Below are the code and all the weights of a small trained network. Each question names an input and a target symbol and asks about switching units off, where a switched-off unit gives its printed mean instead of its output.

import numpy as np


def w(rows, s, z=0):
    codes = np.array(rows[::2]) - 128.0
    scale = np.full(codes.shape[1], s)
    scale[-1] = z or s
    return codes * scale


def norm(h):
    return h / np.sqrt((h * h).mean(-1, keepdims=True) + 1e-5)


def f(y):
    return y / 2 * (1 + np.tanh(0.7978845608 * (y + 0.044715 * y**3)))


def softmax(a):
    e = np.exp(a - a.max(-1, keepdims=True))
    return e / e.sum(-1, keepdims=True)


def log_softmax(a):
    a = a - a.max(-1, keepdims=True)
    return a - np.log(np.exp(a).sum(-1, keepdims=True))


def net(x, mask):
    ids = ['αβγδεζηθλμπστφψω'.index(c) for c in x.split()]
    T = len(ids)
    res = E[ids] + P[:T]
    r = norm(res)
    for j in range(2):
        rows = slice(4 * j, 4 * j + 4)
        q, k, v = (r @ M[0][rows].T for M in (Q, K, V))
        z = softmax(np.where(np.tri(T) > 0, q @ k.T / 4**0.5, -1e9)) @ v
        o = O[0][rows]
        res = res + np.where(mask[j], z, o[:, -1]) @ o[:, :-1]
    y = f(norm(res) @ A[0][:, :-1].T + A[0][:, -1])
    res = res + np.where(mask[2:6], y, B[0][:, -1]) @ B[0][:, :-1]
    return log_softmax(norm(res)[-1] @ U[:, :-1].T + U[:, -1])


Q, K, V, O, A, B = {}, {}, {}, {}, {}, {}
E = w([
[133,197,135],'α',
[144,139,130],'β',
[117,167,114],'γ',
[129,140,171],'δ',
[136,107,182],'ε',
[100,135,161],'ζ',
[148,148,143],'η',
[107,180,121],'θ',
[128,199,136],'λ',
[99,129,154],'μ',
[145,161,139],'π',
[114,156,171],'σ',
[121,115,134],'τ',
[2,93,73],'φ',
[95,132,160],'ψ',
[123,100,160],'ω',
],0.028)
P = w([
[91,3,38],'0',
[98,213,198],'1',
[99,213,200],'2',
[94,213,200],'3',
[98,212,201],'4',
[96,215,203],'5',
[94,215,203],'6',
[92,214,204],'7',
[90,215,203],'8',
[85,214,202],'9',
[85,217,201],'10',
[84,212,205],'11',
],0.0071)
Q[0] = w([
[60,232,255],'head 1',
[214,39,2],'head 1',
[76,223,217],'head 1',
[71,143,126],'head 1',
[143,85,154],'head 2',
[69,152,165],'head 2',
[212,143,118],'head 2',
[220,168,63],'head 2',
],0.021)
K[0] = w([
[36,74,44],'head 1',
[216,157,193],'head 1',
[44,72,64],'head 1',
[81,143,152],'head 1',
[128,156,197],'head 2',
[65,70,70],'head 2',
[230,97,194],'head 2',
[254,118,147],'head 2',
],0.019)
V[0] = w([
[152,160,251],'head 1',
[69,63,137],'head 1',
[40,220,134],'head 1',
[196,35,184],'head 1',
[144,132,135],'head 2',
[203,147,170],'head 2',
[165,111,138],'head 2',
[118,127,124],'head 2',
],0.016)
O[0] = w([
[222,134,246,85],'head 1',
[59,24,150,254],'head 1',
[254,45,82,164],'head 1',
[32,165,233,124],'head 1',
[114,140,132,110],'head 2',
[43,173,144,48],'head 2',
[123,110,116,93],'head 2',
[135,124,127,139],'head 2',
],0.013,0.012)
A[0] = w([
[183,3,174,198],'neuron 1',
[216,110,214,222],'neuron 2',
[126,122,54,252],'neuron 3',
[56,127,191,68],'neuron 4',
],0.023,0.0024)
B[0] = w([
[14,184,194,254],'neuron 1',
[249,164,78,186],'neuron 2',
[180,179,162,169],'neuron 3',
[254,71,66,181],'neuron 4',
],0.018,0.02)
U = w([
[203,152,93,168],'α',
[83,137,68,126],'β',
[175,115,33,188],'γ',
[227,79,180,132],'δ',
[157,86,197,93],'ε',
[85,139,182,98],'ζ',
[83,175,117,64],'η',
[173,116,85,122],'θ',
[200,146,95,120],'λ',
[63,105,160,115],'μ',
[107,247,73,57],'π',
[173,220,200,255],'σ',
[139,43,73,81],'τ',
[86,80,68,112],'φ',
[94,134,167,46],'ψ',
[137,4,169,180],'ω',
],0.016,0.0027)

Each question gives the input, a string of symbols that net reads in full, and the target symbol t.
The units are the heads (4 rows each of Q, K, V and O) and the neurons (one row each of A and B). Each row of codes is followed by its name. A weight is (code - 128) times the scale printed after its matrix; where a second scale follows, it is the last column's (O, A, B and U).
mask holds one flag per unit, heads first, then neurons. A switched-off unit (its flag False) gives its mean, the last column of its rows in O or B, instead of its output. The means were averaged over made-up inputs and are rounded, as every weight is.
A unit's drop is (log p(t) with every unit on - log p(t) with that unit switched off) / (log p(t) with every unit on - log p(t) with every unit switched off).
The circuit of an input: a set's keep is (log p(t) with only the set's units on - log p(t) with every unit switched off) / (log p(t) with every unit on - log p(t) with every unit switched off). Starting from all 6 units, units are removed one at a time, each time the one whose removal leaves the highest keep (on an exact tie, the one counted first), for as long as the keep stays at least 0.8.
circuit, biggest first: the units of the circuit, biggest drop first
unit that matters most: the unit with the biggest drop
top k neurons: the k neurons with the biggest drops, biggest first
drop when u is switched off: that unit's drop, to one decimal
input ω π σ λ, target ω: unit that matters most : head 1
input π ω ψ σ φ β σ δ, target δ: top 2 neurons : [neuron 3; neuron 2]
input δ σ π ω η α λ, target δ: circuit, biggest first : [neuron 1; neuron 4; head 1]
input δ μ σ ω ω σ, target δ: circuit, biggest first : [neuron 4; neuron 1; head 1]
input δ σ α, target δ: circuit, biggest first : [neuron 1; neuron 4; head 1]
input σ ω ω α ω, target σ: circuit, biggest first : [head 1; neuron 1; neuron 2]
input σ μ λ α π σ λ φ π σ η π, target π: top 2 neurons : [neuron 4; neuron 3]
input δ σ ω, target δ: top 2 neurons : [neuron 4; neuron 1]
input ψ μ φ ω η γ μ ω π α γ, target γ: top 3 neurons : [neuron 3; neuron 2; neuron 4]
input π ω δ θ δ ζ ε, target π: top 2 neurons : [neuron 1; neuron 2]
input γ π γ ζ ψ σ π σ δ α, target γ: drop when head 1 is switched off : 1.1
input π λ ζ μ ω μ, target π: drop when head 1 is switched off : 1.7
input ω θ σ τ, target ω: drop when neuron 3 is switched off : 0.0
input π γ σ σ ω μ β γ σ λ α β, target π: circuit, biggest first : [head 1]
